Here is a tiny trained network, its code and every weight. The questions are about switching its units off for an input and a target symbol, where a switched-off unit gives its printed mean instead of its output.

import numpy as np


def w(rows, s, z=0):
    codes = np.array(rows[::2]) - 128.0
    scale = np.full(codes.shape[1], s)
    scale[-1] = z or s
    return codes * scale


def norm(h):
    return h / np.sqrt((h * h).mean(-1, keepdims=True) + 1e-5)


def f(y):
    return y / 2 * (1 + np.tanh(0.7978845608 * (y + 0.044715 * y**3)))


def softmax(a):
    e = np.exp(a - a.max(-1, keepdims=True))
    return e / e.sum(-1, keepdims=True)


def log_softmax(a):
    a = a - a.max(-1, keepdims=True)
    return a - np.log(np.exp(a).sum(-1, keepdims=True))


def net(x, mask):
    ids = ['ΓΛΣΦδεηθπψ'.index(c) for c in x.split()]
    T = len(ids)
    res = E[ids] + P[:T]
    r = norm(res)
    for j in range(2):
        rows = slice(4 * j, 4 * j + 4)
        q, k, v = (r @ M[0][rows].T for M in (Q, K, V))
        z = softmax(np.where(np.tri(T) > 0, q @ k.T / 4**0.5, -1e9)) @ v
        o = O[0][rows]
        res = res + np.where(mask[j], z, o[:, -1]) @ o[:, :-1]
    y = f(norm(res) @ A[0][:, :-1].T + A[0][:, -1])
    res = res + np.where(mask[2:18], y, B[0][:, -1]) @ B[0][:, :-1]
    return log_softmax(norm(res)[-1] @ U[:, :-1].T + U[:, -1])


Q, K, V, O, A, B = {}, {}, {}, {}, {}, {}
E = w([
[62,36,116],'Γ',
[106,91,67],'Λ',
[81,41,76],'Σ',
[28,91,240],'Φ',
[115,106,4],'δ',
[111,110,44],'ε',
[112,112,56],'η',
[43,21,67],'θ',
[223,38,174],'π',
[207,161,12],'ψ',
],0.013)
P = w([
[63,39,12],'0',
[82,66,30],'1',
[87,68,47],'2',
[90,88,66],'3',
[108,102,64],'4',
[91,110,100],'5',
[93,108,124],'6',
[105,126,131],'7',
[88,128,152],'8',
[83,128,171],'9',
],0.011)
Q[0] = w([
[76,207,177],'h1',
[191,122,98],'h1',
[18,59,99],'h1',
[249,250,171],'h1',
[44,129,132],'h2',
[148,156,150],'h2',
[100,24,64],'h2',
[154,193,205],'h2',
],0.012)
K[0] = w([
[71,111,112],'h1',
[152,146,117],'h1',
[158,131,238],'h1',
[102,119,30],'h1',
[157,172,84],'h2',
[96,80,156],'h2',
[140,247,174],'h2',
[72,103,34],'h2',
],0.015)
V[0] = w([
[142,109,62],'h1',
[61,117,137],'h1',
[198,161,146],'h1',
[251,2,140],'h1',
[12,240,172],'h2',
[40,21,151],'h2',
[243,31,184],'h2',
[96,84,225],'h2',
],0.0091)
O[0] = w([
[186,39,149,160],'h1',
[65,159,65,190],'h1',
[144,57,241,28],'h1',
[52,40,238,184],'h1',
[103,227,54,27],'h2',
[49,75,135,253],'h2',
[108,87,254,104],'h2',
[30,176,183,81],'h2',
],0.0069,0.0063)
A[0] = w([
[70,191,104,106],'n1',
[168,118,161,89],'n2',
[120,126,219,201],'n3',
[16,119,151,93],'n4',
[163,45,120,200],'n5',
[148,143,128,154],'n6',
[189,99,151,161],'n7',
[128,138,194,101],'n8',
[106,179,86,82],'n9',
[152,172,39,140],'n10',
[77,204,152,70],'n11',
[232,59,177,251],'n12',
[115,94,58,67],'n13',
[186,247,127,109],'n14',
[75,176,180,144],'n15',
[178,239,69,103],'n16',
],0.011,0.0033)
B[0] = w([
[198,142,152,173],'n1',
[146,145,167,113],'n2',
[2,197,144,157],'n3',
[130,172,160,239],'n4',
[127,61,160,253],'n5',
[119,117,126,117],'n6',
[124,143,209,143],'n7',
[99,229,108,119],'n8',
[155,98,113,150],'n9',
[102,64,93,203],'n10',
[127,153,135,131],'n11',
[116,95,248,216],'n12',
[159,117,78,225],'n13',
[79,119,133,112],'n14',
[174,220,126,142],'n15',
[102,50,107,133],'n16',
],0.0083,0.0055)
U = w([
[35,85,70,145],'Γ',
[110,156,93,174],'Λ',
[136,191,107,154],'Σ',
[51,222,2,169],'Φ',
[190,193,61,93],'δ',
[153,181,54,79],'ε',
[139,173,44,56],'η',
[79,149,55,17],'θ',
[6,93,222,31],'π',
[246,139,99,254],'ψ',
],0.0088,0.0064)

Each question gives the input, a string of symbols that net reads in full, and the target symbol t.
The units are the heads (4 rows each of Q, K, V and O) and the neurons (one row each of A and B). Each row of codes is followed by its name. A weight is (code - 128) times the scale printed after its matrix; where a second scale follows, it is the last column's (O, A, B and U).
mask holds one flag per unit, heads first, then neurons. A switched-off unit (its flag False) gives its mean, the last column of its rows in O or B, instead of its output. The means were averaged over made-up inputs and are rounded, as every weight is.
A unit's drop is (log p(t) with every unit on - log p(t) with that unit switched off) / (log p(t) with every unit on - log p(t) with every unit switched off).
The circuit of an input: a set's keep is (log p(t) with only the set's units on - log p(t) with every unit switched off) / (log p(t) with every unit on - log p(t) with every unit switched off). Starting from the 12 units with the biggest drops (on a tie, the unit counted first), units are removed one at a time, each time the one whose removal leaves the highest keep (on an exact tie, the one counted first), for as long as the keep stays at least 0.8.
circuit, biggest first: the units of the circuit, biggest drop first
unit that matters most: the unit with the biggest drop
which heads matter: for each layer, one digit per head in row order, 1 if its drop is at least 0.15 and else 0, layers parted by /
drop of u: that unit's drop, to one decimal
input π π Λ, target π: circuit, biggest first => (h2 h1)
input θ Γ π Φ Γ Γ, target Φ: circuit, biggest first => (h1 h2 n12 n5)
input Φ Φ Φ η π, target π: circuit, biggest first => (h1 h2)
input η Σ Γ Λ Λ ψ ε, target ψ: which heads matter => 01
input ε Γ π Σ, target π: circuit, biggest first => (h1 h2)
input ψ η Σ ε Γ Φ θ, target Φ: which heads matter => 11
input π Γ δ Γ ψ π η, target π: which heads matter => 10
input Γ Φ Λ, target Φ: circuit, biggest first => (h2 h1)
input ε ψ π Λ δ, target π: which heads matter => 10
input δ ψ π Γ ε, target π: which heads matter => 10
input π Φ π θ, target π: which heads matter => 11
input π Λ Λ π Γ, target π: which heads matter => 00
input ε θ Φ θ, target Φ: which heads matter => 11
input η δ Σ Λ η Λ Φ Σ, target Φ: which heads matter => 01
input π π Γ, target π: unit that matters most => h2
input Φ Φ Γ Λ ε Φ Φ ε Λ δ, target Φ: unit that matters most => h2
input Γ ψ π Φ Λ π π δ ψ, target π: which heads matter => 01
input ψ ψ Γ Σ ε ε π θ, target π: drop of h2 => 0.1
input π Σ Λ ψ Σ Φ π η Φ Σ, target Φ: drop of n5 => 0.2
input π Γ Λ Γ η, target π: drop of h2 => 0.2
input π θ π Φ Φ η δ π ψ, target π: unit that matters most => h1
